Here is a tiny trained network, its code and every weight. The questions are about switching its units off for an input and a target symbol, where a switched-off unit gives its printed mean instead of its output.

import numpy as np


def w(rows, s, z=0):
    codes = np.array(rows[::2]) - 128.0
    scale = np.full(codes.shape[1], s)
    scale[-1] = z or s
    return codes * scale


def f(y):
    return np.maximum(y, 0)


def softmax(a):
    e = np.exp(a - a.max(-1, keepdims=True))
    return e / e.sum(-1, keepdims=True)


def log_softmax(a):
    a = a - a.max(-1, keepdims=True)
    return a - np.log(np.exp(a).sum(-1, keepdims=True))


def net(x, mask):
    ids = ['αβδθλμπφω'.index(c) for c in x.split()]
    T = len(ids)
    res = E[ids] + P[:T]
    u = 0
    for l in range(2):
        q, k, v = (res @ M[l].T for M in (Q, K, V))
        z = softmax(np.where(np.tri(T) > 0, q @ k.T / 3**0.5, -1e9)) @ v
        res = res + np.where(mask[u], z, O[l][:, -1]) @ O[l][:, :-1]
        u += 1
        y = f(res @ A[l][:, :-1].T + A[l][:, -1])
        res = res + np.where(mask[u : u + 4], y, B[l][:, -1]) @ B[l][:, :-1]
        u += 4
    return log_softmax(res[-1] @ U[:, :-1].T + U[:, -1])


Q, K, V, O, A, B = {}, {}, {}, {}, {}, {}
E = w([
[77,96,96,129,183],'α',
[168,93,71,113,93],'β',
[81,109,126,202,113],'δ',
[153,89,49,119,58],'θ',
[83,135,177,76,90],'λ',
[250,185,119,145,136],'μ',
[134,22,137,113,149],'π',
[188,87,93,130,89],'φ',
[159,145,59,107,187],'ω',
],0.011)
P = w([
[206,147,107,116,144],'0',
[178,116,108,117,125],'1',
[157,103,118,129,128],'2',
[135,93,124,130,121],'3',
[120,76,132,134,114],'4',
[99,55,133,139,109],'5',
[79,49,142,151,110],'6',
[62,35,152,151,113],'7',
[49,9,153,165,115],'8',
[40,2,165,176,125],'9',
],0.0048)
Q[0] = w([
[119,1,65,64,75],'0.h1',
[140,95,171,82,63],'0.h1',
[104,241,157,87,236],'0.h1',
],0.036)
K[0] = w([
[6,59,144,63,170],'0.h1',
[109,79,199,120,66],'0.h1',
[195,152,46,50,116],'0.h1',
],0.026)
V[0] = w([
[157,50,170,84,245],'0.h1',
[49,168,13,62,212],'0.h1',
[180,83,193,11,111],'0.h1',
],0.013)
O[0] = w([
[111,89,229,69,137,253],'0.h1',
[84,60,48,11,148,216],'0.h1',
[154,66,195,156,40,132],'0.h1',
],0.011,0.0033)
A[0] = w([
[95,161,103,177,178,2],'0.n1',
[74,226,157,76,62,201],'0.n2',
[179,93,85,210,124,203],'0.n3',
[142,141,8,179,138,42],'0.n4',
],0.013,0.0012)
B[0] = w([
[107,173,141,82,180,156],'0.n1',
[114,101,203,120,106,147],'0.n2',
[164,90,87,185,209,254],'0.n3',
[35,146,126,151,11,221],'0.n4',
],0.011,0.0062)
Q[1] = w([
[253,208,216,84,178],'1.h1',
[197,216,131,224,91],'1.h1',
[99,222,31,74,238],'1.h1',
],0.017)
K[1] = w([
[252,105,87,101,105],'1.h1',
[182,187,154,210,118],'1.h1',
[149,117,33,139,200],'1.h1',
],0.02)
V[1] = w([
[1,193,219,105,199],'1.h1',
[75,156,167,159,181],'1.h1',
[170,34,40,197,195],'1.h1',
],0.0074)
O[1] = w([
[206,225,61,76,104,255],'1.h1',
[137,191,101,123,115,152],'1.h1',
[1,139,184,135,190,215],'1.h1',
],0.0068,0.003)
A[1] = w([
[102,134,87,22,3,109],'1.n1',
[136,25,200,99,157,35],'1.n2',
[170,209,151,25,141,58],'1.n3',
[113,158,74,125,199,1],'1.n4',
],0.0067,0.0036)
B[1] = w([
[97,157,190,113,220,255],'1.n1',
[159,254,86,126,98,186],'1.n2',
[60,53,121,168,103,179],'1.n3',
[165,121,151,132,75,162],'1.n4',
],0.0072,0.0091)
U = w([
[127,134,128,138,140,31],'α',
[141,155,184,185,232,69],'β',
[205,76,54,159,157,124],'δ',
[62,81,127,153,85,38],'θ',
[132,152,253,105,59,209],'λ',
[114,209,92,145,120,115],'μ',
[118,128,144,140,143,39],'π',
[129,130,132,137,145,28],'φ',
[107,96,101,50,197,255],'ω',
],0.0047,0.0036)

Each question gives the input, a string of symbols that net reads in full, and the target symbol t.
The units are the heads (3 rows each of Q, K, V and O) and the neurons (one row each of A and B). Each row of codes is followed by its name. A weight is (code - 128) times the scale printed after its matrix; where a second scale follows, it is the last column's (O, A, B and U).
mask holds one flag per unit, layer by layer, with each layer's heads first. A switched-off unit (its flag False) gives its mean, the last column of its rows in O or B, instead of its output. The means were averaged over made-up inputs and are rounded, as every weight is.
A unit's drop is (log p(t) with every unit on - log p(t) with that unit switched off) / (log p(t) with every unit on - log p(t) with every unit switched off).
The circuit of an input: a set's keep is (log p(t) with only the set's units on - log p(t) with every unit switched off) / (log p(t) with every unit on - log p(t) with every unit switched off). Starting from all 10 units, units are removed one at a time, each time the one whose removal leaves the highest keep (on an exact tie, the one counted first), for as long as the keep stays at least 0.8.
circuit, biggest first: the units of the circuit, biggest drop first
k most important neurons: the k neurons with the biggest drops, biggest first
k most important neurons of layer l: the k neurons of layer l with the biggest drops, biggest first
drop of u: that unit's drop, to one decimal
input δ λ θ, target δ: circuit, biggest first => 0.h1, 0.n3, 1.h1
input α α μ θ θ β δ θ θ φ, target μ: 2 most important neurons => 0.n4, 0.n1
input θ ω α θ, target ω: most important neuron of layer 1 => 1.n1
input μ θ δ θ λ θ μ μ λ, target λ: 2 most important neurons of layer 0 => 0.n3, 0.n2
input θ θ μ α θ δ δ θ β, target μ: circuit, biggest first => 0.h1, 0.n4, 1.h1
input α θ φ α π θ α α δ, target μ: circuit, biggest first => 0.h1, 1.h1, 0.n1
input θ π λ θ θ θ, target δ: 2 most important neurons => 0.n3, 0.n2
input δ θ θ, target μ: circuit, biggest first => 0.h1, 0.n4, 1.h1
input θ θ α θ δ, target μ: 2 most important neurons of layer 0 => 0.n4, 0.n1
input θ θ φ, target β: drop of 0.h1 => 0.9
input θ θ θ θ δ φ δ δ φ, target μ: drop of 0.n4 => 0.8
input μ λ θ θ θ μ, target β: drop of 1.n3 => 0.0
input θ ω θ, target θ: drop of 0.h1 => 0.9
input β θ θ α β, target ω: circuit, biggest first => 0.h1
